Below are the code and all the weights of a small trained network. Each question names an input and a class and asks about switching units off, where a switched-off unit gives its printed mean instead of its output.

import numpy as np


def w(rows, s, z=0):
    codes = np.array(rows[::2]) - 128.0
    scale = np.full(codes.shape[1], s)
    scale[-1] = z or s
    return codes * scale


def f(y):
    return np.maximum(y, 0)


def log_softmax(a):
    a = a - a.max(-1, keepdims=True)
    return a - np.log(np.exp(a).sum(-1, keepdims=True))


def net(x, mask):
    res = np.array(x, float).reshape(1, 6) / 4 @ E
    y = f(res @ A[0][:, :-1].T + A[0][:, -1])
    res = res + np.where(mask, y, B[0][:, -1]) @ B[0][:, :-1]
    return log_softmax(res[-1] @ U[:, :-1].T + U[:, -1])


A, B = {}, {}
E = w([
[97,196,106,44,175,58,88],'x0',
[158,54,118,2,92,116,227],'x1',
[165,124,54,141,244,195,179],'x2',
[135,75,108,65,106,197,1],'x3',
[229,154,60,153,74,76,107],'x4',
[127,129,128,127,128,129,129],'x5',
],0.0095)
A[0] = w([
[125,100,160,165,145,59,174,50],'neuron 1',
[121,146,164,68,193,43,83,213],'neuron 2',
[123,144,129,177,146,109,79,110],'neuron 3',
[137,81,124,76,167,162,34,37],'neuron 4',
[110,108,147,157,53,119,130,124],'neuron 5',
[156,150,108,104,126,189,108,145],'neuron 6',
[173,110,155,77,123,129,177,82],'neuron 7',
[83,130,148,252,143,143,79,128],'neuron 8',
[42,82,175,113,173,162,125,127],'neuron 9',
[154,132,31,145,196,148,173,152],'neuron 10',
[109,182,147,152,162,83,213,117],'neuron 11',
[155,115,91,118,170,186,151,148],'neuron 12',
[128,171,88,71,168,79,115,232],'neuron 13',
[143,149,153,170,151,108,108,126],'neuron 14',
[142,23,132,217,99,165,145,135],'neuron 15',
[81,104,162,122,169,129,125,110],'neuron 16',
[94,159,174,114,47,67,119,251],'neuron 17',
[151,129,75,127,210,158,142,57],'neuron 18',
[221,152,54,141,89,95,98,117],'neuron 19',
[96,84,87,114,48,198,68,58],'neuron 20',
[165,43,163,199,95,160,152,121],'neuron 21',
[111,189,146,182,139,116,95,46],'neuron 22',
[107,52,107,79,79,95,201,117],'neuron 23',
],0.012,0.0016)
B[0] = w([
[169,14,78,152,210,72,147,183],'neuron 1',
[56,182,199,188,111,153,166,214],'neuron 2',
[134,137,97,45,100,106,122,193],'neuron 3',
[127,41,92,168,236,16,219,217],'neuron 4',
[128,97,158,204,119,212,119,190],'neuron 5',
[97,82,145,148,132,105,171,173],'neuron 6',
[75,207,23,72,91,40,84,196],'neuron 7',
[132,164,61,46,119,109,51,248],'neuron 8',
[235,129,211,5,77,102,160,218],'neuron 9',
[112,64,148,160,125,251,106,230],'neuron 10',
[162,25,123,123,227,84,169,219],'neuron 11',
[130,142,136,164,86,172,97,197],'neuron 12',
[54,213,136,205,93,151,253,205],'neuron 13',
[83,137,73,120,109,89,90,176],'neuron 14',
[96,221,162,176,170,94,147,223],'neuron 15',
[233,204,194,127,111,146,103,179],'neuron 16',
[108,20,172,185,118,197,34,239],'neuron 17',
[124,100,98,135,55,231,68,203],'neuron 18',
[244,158,230,33,136,138,189,239],'neuron 19',
[135,93,73,197,196,104,153,223],'neuron 20',
[55,216,175,161,144,93,189,216],'neuron 21',
[130,130,66,82,125,134,118,202],'neuron 22',
[101,171,51,54,76,117,12,238],'neuron 23',
],0.0073,0.012)
U = w([
[86,171,34,50,119,79,85,87],'0',
[134,45,108,147,199,45,167,98],'1',
[54,217,177,168,132,104,174,251],'2',
[251,147,224,53,115,107,145,154],'3',
[98,67,151,157,88,177,85,116],'4',
],0.014,0.0016)

Each question gives the input, the list of numbers given to net, and the class t.
The units are the neurons (one row each of A and B). Each row of codes is followed by its name. A weight is (code - 128) times the scale printed after its matrix; where a second scale follows, it is the last column's (A, B and U).
mask holds one flag per neuron, in row order. A switched-off neuron (its flag False) gives its mean, the last column of its row in B, instead of its output. The means were averaged over made-up inputs and are rounded, as every weight is.
A unit's drop is (log p(t) with every unit on - log p(t) with that unit switched off) / (log p(t) with every unit on - log p(t) with every unit switched off).
The circuit of an input: a set's keep is (log p(t) with only the set's units on - log p(t) with every unit switched off) / (log p(t) with every unit on - log p(t) with every unit switched off). Starting from the 12 units with the biggest drops (on a tie, the unit counted first), units are removed one at a time, each time the one whose removal leaves the highest keep (on an exact tie, the one counted first), for as long as the keep stays at least 0.8.
units of the circuit, in order: the units of the circuit, biggest drop first
unit that matters most: the unit with the biggest drop
top k neurons: the k neurons with the biggest drops, biggest first
drop of u: that unit's drop, to one decimal
input [3,-2,-7,5,5,0], class 4: unit that matters most	neuron 17
input [-4,-1,0,0,-5,1], class 3: top 3 neurons	[neuron 9; neuron 13; neuron 2]
input [6,3,-1,-4,7,-8], class 3: top 3 neurons	[neuron 19; neuron 21; neuron 15]
input [7,-2,3,-5,8,8], class 3: top 3 neurons	[neuron 19; neuron 21; neuron 11]
input [2,-6,-6,7,-5,1], class 1: top 2 neurons	[neuron 4; neuron 20]
input [6,0,3,4,7,-6], class 3: top 2 neurons	[neuron 19; neuron 21]
input [2,3,0,-8,-6,8], class 1: top 3 neurons	[neuron 11; neuron 1; neuron 19]
input [-6,8,8,2,-3,4], class 0: top 3 neurons	[neuron 7; neuron 23; neuron 17]
input [7,-7,-3,-8,-1,2], class 1: top 3 neurons	[neuron 11; neuron 23; neuron 1]
input [6,-6,-4,7,6,2], class 1: top 3 neurons	[neuron 4; neuron 23; neuron 20]
input [-8,1,3,0,-8,-6], class 2: top 4 neurons	[neuron 21; neuron 15; neuron 19; neuron 11]
input [5,-2,-4,0,6,-1], class 3: top 3 neurons	[neuron 19; neuron 21; neuron 15]
input [-7,2,5,-6,0,8], class 2: top 4 neurons	[neuron 21; neuron 15; neuron 4; neuron 20]
input [-3,-4,-4,0,1,4], class 0: units of the circuit, in order	[neuron 8]
input [4,-4,-6,-4,-6,-8], class 3: units of the circuit, in order	[neuron 9; neuron 16]
input [3,2,-7,-6,6,3], class 4: drop of neuron 2	0.1
input [-6,-5,2,3,6,5], class 2: drop of neuron 21	0.9
input [-2,6,-2,-3,3,4], class 0: drop of neuron 23	0.2
